Below are the code and all the weights of a small trained network. Each question names an input and a target symbol and asks about switching units off, where a switched-off unit gives its printed mean instead of its output.

import numpy as np


def w(rows, s, z=0):
    codes = np.array(rows[::2]) - 128.0
    scale = np.full(codes.shape[1], s)
    scale[-1] = z or s
    return codes * scale


def norm(h):
    return h / np.sqrt((h * h).mean(-1, keepdims=True) + 1e-5)


def f(y):
    return np.maximum(y, 0)


def softmax(a):
    e = np.exp(a - a.max(-1, keepdims=True))
    return e / e.sum(-1, keepdims=True)


def log_softmax(a):
    a = a - a.max(-1, keepdims=True)
    return a - np.log(np.exp(a).sum(-1, keepdims=True))


def net(x, mask):
    ids = ['αβγηλξστφω'.index(c) for c in x.split()]
    T = len(ids)
    res = E[ids] + P[:T]
    u = 0
    for l in range(2):
        q, k, v = (norm(res) @ M[l].T for M in (Q, K, V))
        z = softmax(np.where(np.tri(T) > 0, q @ k.T / 2**0.5, -1e9)) @ v
        res = res + np.where(mask[u], z, O[l][:, -1]) @ O[l][:, :-1]
        u += 1
        y = f(norm(res) @ A[l][:, :-1].T + A[l][:, -1])
        res = res + np.where(mask[u : u + 4], y, B[l][:, -1]) @ B[l][:, :-1]
        u += 4
    return log_softmax(norm(res)[-1] @ U[:, :-1].T + U[:, -1])


Q, K, V, O, A, B = {}, {}, {}, {}, {}, {}
E = w([
[172,145,128,135],'α',
[95,78,82,54],'β',
[128,140,81,78],'γ',
[158,21,192,147],'η',
[218,116,164,198],'λ',
[166,127,2,186],'ξ',
[173,117,122,135],'σ',
[168,212,185,192],'τ',
[90,100,69,143],'φ',
[98,137,158,95],'ω',
],0.021)
P = w([
[87,210,159,162],'0',
[134,151,250,181],'1',
[132,159,251,185],'2',
[144,164,251,176],'3',
[140,160,247,179],'4',
[142,163,246,182],'5',
],0.0031)
Q[0] = w([
[180,2,198,49],'L0H1',
[100,219,111,172],'L0H1',
],0.0079)
K[0] = w([
[26,59,184,254],'L0H1',
[204,136,82,110],'L0H1',
],0.0079)
V[0] = w([
[150,253,165,207],'L0H1',
[108,110,155,69],'L0H1',
],0.0052)
O[0] = w([
[139,162,118,137,161],'L0H1',
[152,138,10,107,3],'L0H1',
],0.013,0.00037)
A[0] = w([
[94,175,76,62,248],'L0N1',
[152,125,93,180,205],'L0N2',
[158,71,150,145,217],'L0N3',
[125,162,254,93,193],'L0N4',
],0.009,0.0012)
B[0] = w([
[146,106,183,183,202],'L0N1',
[206,200,131,188,196],'L0N2',
[98,69,163,246,186],'L0N3',
[58,114,159,164,253],'L0N4',
],0.011,0.0051)
Q[1] = w([
[117,2,185,136],'L1H1',
[254,186,134,210],'L1H1',
],0.008)
K[1] = w([
[161,111,214,72],'L1H1',
[118,96,164,254],'L1H1',
],0.0085)
V[1] = w([
[116,58,104,255],'L1H1',
[48,155,78,101],'L1H1',
],0.0066)
O[1] = w([
[125,146,25,27,254],'L1H1',
[54,161,65,255,85],'L1H1',
],0.0096,0.0074)
A[1] = w([
[58,26,135,46,3],'L1N1',
[98,133,65,254,110],'L1N2',
[191,191,138,152,136],'L1N3',
[51,179,32,12,130],'L1N4',
],0.0067,0.0047)
B[1] = w([
[179,239,104,241,167],'L1N1',
[132,63,222,170,176],'L1N2',
[72,122,2,78,197],'L1N3',
[159,174,207,108,255],'L1N4',
],0.0071,0.0044)
U = w([
[182,87,90,102,66],'α',
[61,130,31,118,159],'β',
[251,141,163,202,111],'γ',
[152,29,136,136,253],'η',
[167,219,156,185,141],'λ',
[206,139,32,198,43],'ξ',
[138,137,121,102,59],'σ',
[181,95,162,42,148],'τ',
[136,117,96,96,73],'φ',
[52,137,180,100,218],'ω',
],0.017,0.0056)

Each question gives the input, a string of symbols that net reads in full, and the target symbol t.
The units are the heads (2 rows each of Q, K, V and O) and the neurons (one row each of A and B). Each row of codes is followed by its name. A weight is (code - 128) times the scale printed after its matrix; where a second scale follows, it is the last column's (O, A, B and U).
mask holds one flag per unit, layer by layer, with each layer's heads first. A switched-off unit (its flag False) gives its mean, the last column of its rows in O or B, instead of its output. The means were averaged over made-up inputs and are rounded, as every weight is.
A unit's drop is (log p(t) with every unit on - log p(t) with that unit switched off) / (log p(t) with every unit on - log p(t) with every unit switched off).
The circuit of an input: a set's keep is (log p(t) with only the set's units on - log p(t) with every unit switched off) / (log p(t) with every unit on - log p(t) with every unit switched off). Starting from all 10 units, units are removed one at a time, each time the one whose removal leaves the highest keep (on an exact tie, the one counted first), for as long as the keep stays at least 0.8.
units of the circuit, in order: the units of the circuit, biggest drop first
most important unit: the unit with the biggest drop
top k neurons: the k neurons with the biggest drops, biggest first
k most important neurons of layer l: the k neurons of layer l with the biggest drops, biggest first
drop when u is switched off: that unit's drop, to one decimal
input φ γ ω α α, target ξ: units of the circuit, in order -> L1N3
input α φ φ, target λ: units of the circuit, in order -> L1N4, L0H1, L1N3, L0N4
input ξ φ α, target ω: 2 most important neurons of layer 0 -> L0N4, L0N2
input φ λ ξ φ φ γ, target τ: units of the circuit, in order -> L0N1, L0N2
input φ α ω η β, target ξ: top 3 neurons -> L1N1, L0N4, L0N3
input ω ω β β ω φ, target η: top 2 neurons -> L1N2, L1N1
input ξ φ ξ φ φ, target ω: top 2 neurons -> L1N4, L1N3
input φ τ α, target β: top 3 neurons -> L1N3, L0N1, L1N4
input ξ α φ φ α β, target η: top 2 neurons -> L0N2, L0N4
input ω ξ τ τ ω φ, target γ: 3 most important neurons of layer 1 -> L1N2, L1N4, L1N3
input α φ σ, target η: top 3 neurons -> L0N3, L1N4, L1N1
input σ τ ω η α β, target ξ: 2 most important neurons of layer 1 -> L1N1, L1N2
input φ ξ λ λ φ, target τ: top 2 neurons -> L1N4, L0N4
input ξ φ φ, target ω: most important unit -> L0H1
input λ λ ξ β, target γ: top 3 neurons -> L1N1, L0N4, L0N1
input ω ω β φ, target ξ: top 3 neurons -> L0N4, L0N2, L0N1
input λ λ β, target γ: top 4 neurons -> L1N1, L0N4, L0N1, L1N3
input α ω σ, target ξ: 2 most important neurons of layer 1 -> L1N3, L1N4
input φ φ ω φ φ α, target β: drop when L1N4 is switched off -> 0.0
input α λ φ, target λ: drop when L1N4 is switched off -> 0.5
input β ω φ, target η: drop when L1H1 is switched off -> 0.4
input φ β σ, target η: most important unit -> L0N3
input β β φ φ φ β, target η: drop when L0N2 is switched off -> 1.3
